Below is a small trained network, with its code and all its weights. Each question gives an input and a target symbol and asks what happens when units are switched off, that is, made to give their printed mean instead of their output.

import numpy as np


def w(rows, s, z=0):
    codes = np.array(rows[::2]) - 128.0
    scale = np.full(codes.shape[1], s)
    scale[-1] = z or s
    return codes * scale


def f(y):
    return y / 2 * (1 + np.tanh(0.7978845608 * (y + 0.044715 * y**3)))


def softmax(a):
    e = np.exp(a - a.max(-1, keepdims=True))
    return e / e.sum(-1, keepdims=True)


def log_softmax(a):
    a = a - a.max(-1, keepdims=True)
    return a - np.log(np.exp(a).sum(-1, keepdims=True))


def net(x, mask):
    ids = ['αηθστφ'.index(c) for c in x.split()]
    T = len(ids)
    res = E[ids] + P[:T]
    r = res
    for j in range(3):
        rows = slice(3 * j, 3 * j + 3)
        q, k, v = (r @ M[0][rows].T for M in (Q, K, V))
        z = softmax(np.where(np.tri(T) > 0, q @ k.T / 3**0.5, -1e9)) @ v
        o = O[0][rows]
        res = res + np.where(mask[j], z, o[:, -1]) @ o[:, :-1]
    y = f(res @ A[0][:, :-1].T + A[0][:, -1])
    res = res + np.where(mask[3:7], y, B[0][:, -1]) @ B[0][:, :-1]
    return log_softmax(res[-1] @ U[:, :-1].T + U[:, -1])


Q, K, V, O, A, B = {}, {}, {}, {}, {}, {}
E = w([
[148,234,22,140],'α',
[148,190,145,141],'η',
[174,151,129,252],'θ',
[249,32,164,97],'σ',
[75,145,159,100],'τ',
[78,204,90,194],'φ',
],0.015)
P = w([
[187,203,236,170],'0',
[162,153,254,83],'1',
[120,144,83,24],'2',
[163,70,73,114],'3',
[148,114,191,36],'4',
[141,170,53,10],'5',
[119,86,104,124],'6',
],0.0099)
Q[0] = w([
[123,97,6,134],'H0',
[81,96,169,149],'H0',
[148,92,158,199],'H0',
[126,153,172,144],'H1',
[135,159,116,148],'H1',
[138,170,240,141],'H1',
[165,76,64,84],'H2',
[124,182,152,176],'H2',
[131,142,139,92],'H2',
],0.015)
K[0] = w([
[20,54,116,172],'H0',
[128,188,149,183],'H0',
[98,183,105,172],'H0',
[121,95,82,173],'H1',
[161,168,78,117],'H1',
[73,43,137,173],'H1',
[193,5,137,71],'H2',
[56,217,104,99],'H2',
[103,90,180,126],'H2',
],0.011)
V[0] = w([
[165,1,218,106],'H0',
[36,135,53,136],'H0',
[103,196,221,107],'H0',
[112,14,163,110],'H1',
[179,186,133,149],'H1',
[155,164,9,24],'H1',
[33,197,107,192],'H2',
[190,119,64,247],'H2',
[195,101,119,187],'H2',
],0.0083)
O[0] = w([
[200,84,105,62,171],'H0',
[37,120,99,125,2],'H0',
[134,193,165,94,190],'H0',
[71,148,87,170,61],'H1',
[56,103,181,91,207],'H1',
[202,186,255,194,89],'H1',
[194,49,125,120,76],'H2',
[81,60,95,232,134],'H2',
[158,103,172,179,162],'H2',
],0.007,0.0084)
A[0] = w([
[135,118,77,40,111],'N0',
[173,149,112,248,3],'N1',
[164,115,153,104,35],'N2',
[6,185,125,177,175],'N3',
],0.012,0.0024)
B[0] = w([
[52,117,10,182,254],'N0',
[138,147,31,95,178],'N1',
[142,114,99,184,236],'N2',
[125,111,172,175,171],'N3',
],0.013,0.0053)
U = w([
[50,172,150,128,5],'α',
[116,134,213,99,230],'η',
[117,61,119,140,15],'θ',
[122,1,210,132,186],'σ',
[33,73,184,63,246],'τ',
[55,91,202,190,79],'φ',
],0.0095,0.0026)

Each question gives the input, a string of symbols that net reads in full, and the target symbol t.
The units are the heads (3 rows each of Q, K, V and O) and the neurons (one row each of A and B). Each row of codes is followed by its name. A weight is (code - 128) times the scale printed after its matrix; where a second scale follows, it is the last column's (O, A, B and U).
mask holds one flag per unit, heads first, then neurons. A switched-off unit (its flag False) gives its mean, the last column of its rows in O or B, instead of its output. The means were averaged over made-up inputs and are rounded, as every weight is.
A unit's drop is (log p(t) with every unit on - log p(t) with that unit switched off) / (log p(t) with every unit on - log p(t) with every unit switched off).
The circuit of an input: a set's keep is (log p(t) with only the set's units on - log p(t) with every unit switched off) / (log p(t) with every unit on - log p(t) with every unit switched off). Starting from all 7 units, units are removed one at a time, each time the one whose removal leaves the highest keep (on an exact tie, the one counted first), for as long as the keep stays at least 0.8.
units of the circuit, in order: the units of the circuit, biggest drop first
unit that matters most: the unit with the biggest drop
top k neurons: the k neurons with the biggest drops, biggest first
heads that matter: for each layer, one digit per head in row order, 1 if its drop is at least 0.15 and else 0, layers parted by /
drop when u is switched off: that unit's drop, to one decimal
input φ η φ η σ σ η, target σ: unit that matters most -> H2
input η σ θ σ σ θ η, target σ: units of the circuit, in order -> [H0 H2]
input η α τ τ η η τ, target η: units of the circuit, in order -> [H1 N0]
input σ α φ, target η: units of the circuit, in order -> [H1 N0]
input η θ τ φ, target φ: top 2 neurons -> [N3 N1]
input η α α, target φ: units of the circuit, in order -> [H0 N3]
input σ σ φ σ, target φ: heads that matter -> 111
input σ η η σ θ, target η: top 2 neurons -> [N0 N2]
input θ σ σ η θ, target θ: heads that matter -> 001
input η θ σ, target θ: units of the circuit, in order -> [N0 H0]
input φ η φ σ σ, target η: heads that matter -> 011
input η η η τ θ, target η: heads that matter -> 101
input σ η η σ φ φ, target θ: heads that matter -> 101
input η η η θ σ, target η: units of the circuit, in order -> [H2]
input η φ α, target η: heads that matter -> 010
input η σ θ θ τ, target θ: drop when N3 is switched off -> 0.0
input η η η φ, target φ: drop when N3 is switched off -> 0.7
input α η η α θ φ, target η: drop when H1 is switched off -> 1.1
input η η τ η θ η η, target η: drop when N2 is switched off -> 0.1
